Here is a tiny trained network, its code and every weight. The questions are about switching its units off for an input and a class, where a switched-off unit gives its printed mean instead of its output.

import numpy as np


def w(rows, s, z=0):
    codes = np.array(rows[::2]) - 128.0
    scale = np.full(codes.shape[1], s)
    scale[-1] = z or s
    return codes * scale


def f(y):
    return np.maximum(y, 0)


def log_softmax(a):
    a = a - a.max(-1, keepdims=True)
    return a - np.log(np.exp(a).sum(-1, keepdims=True))


def net(x, mask):
    res = np.array(x, float).reshape(1, 4) / 4 @ E
    y = f(res @ A[0][:, :-1].T + A[0][:, -1])
    res = res + np.where(mask, y, B[0][:, -1]) @ B[0][:, :-1]
    return log_softmax(res[-1] @ U[:, :-1].T + U[:, -1])


A, B = {}, {}
E = w([
[89,141,128,86,193,174,164,230,96],'x0',
[151,118,234,128,89,128,59,172,33],'x1',
[114,190,67,151,179,219,172,131,160],'x2',
[155,51,150,250,76,189,144,144,142],'x3',
],0.014)
A[0] = w([
[195,151,213,221,144,47,59,140,81,252],'N1',
[72,116,105,98,158,250,143,197,131,175],'N2',
[193,134,44,96,188,29,129,63,212,120],'N3',
[140,152,228,41,94,201,103,168,64,177],'N4',
[46,147,82,136,219,189,173,209,129,113],'N5',
[186,52,107,250,94,125,120,35,131,208],'N6',
[35,165,24,115,161,33,141,75,182,170],'N7',
[97,113,163,123,254,157,115,71,106,98],'N8',
],0.0083,0.004)
B[0] = w([
[118,115,124,121,71,84,112,152,168,222],'N1',
[201,161,101,155,198,142,148,211,77,231],'N2',
[38,115,66,27,109,140,192,46,145,218],'N3',
[130,207,141,149,74,66,106,206,108,225],'N4',
[110,177,74,123,182,166,68,229,125,247],'N5',
[162,54,123,159,97,146,176,125,247,228],'N6',
[13,170,1,26,140,131,158,94,181,237],'N7',
[72,113,154,118,149,170,113,154,111,159],'N8',
],0.0098,0.016)
U = w([
[118,114,120,167,181,215,104,89,105,5],'0',
[73,132,61,74,165,112,173,96,125,164],'1',
[161,61,138,194,114,148,145,131,155,86],'2',
[129,127,156,166,90,39,94,153,70,178],'3',
[136,149,98,165,254,160,136,202,101,235],'4',
],0.013,0.0016)

Each question gives the input, the list of numbers given to net, and the class t.
The units are the neurons (one row each of A and B). Each row of codes is followed by its name. A weight is (code - 128) times the scale printed after its matrix; where a second scale follows, it is the last column's (A, B and U).
mask holds one flag per neuron, in row order. A switched-off neuron (its flag False) gives its mean, the last column of its row in B, instead of its output. The means were averaged over made-up inputs and are rounded, as every weight is.
A unit's drop is (log p(t) with every unit on - log p(t) with that unit switched off) / (log p(t) with every unit on - log p(t) with every unit switched off).
The circuit of an input: a set's keep is (log p(t) with only the set's units on - log p(t) with every unit switched off) / (log p(t) with every unit on - log p(t) with every unit switched off). Starting from all 8 units, units are removed one at a time, each time the one whose removal leaves the highest keep (on an exact tie, the one counted first), for as long as the keep stays at least 0.8.
units of the circuit, in order: the units of the circuit, biggest drop first
most important unit: the unit with the biggest drop
top k neurons: the k neurons with the biggest drops, biggest first
drop of u: that unit's drop, to one decimal
input [-4,7,6,2], class 2: most important unit => N6
input [8,7,-2,-7], class 3: top 2 neurons => (N4, N7)
input [-2,6,6,-8], class 3: units of the circuit, in order => (N4, N3, N5)
input [6,-7,2,-2], class 4: top 3 neurons => (N5, N2, N1)
input [4,-3,-2,-1], class 4: units of the circuit, in order => (N3, N1)
input [6,-7,-8,5], class 4: top 3 neurons => (N3, N7, N1)
input [3,1,-5,5], class 2: top 2 neurons => (N6, N5)
input [5,-6,8,-2], class 4: top 2 neurons => (N5, N2)
input [6,3,0,-8], class 4: drop of N7 => 0.0
input [-8,5,-5,1], class 2: drop of N6 => 1.5
input [1,-7,-3,7], class 2: drop of N6 => 0.1
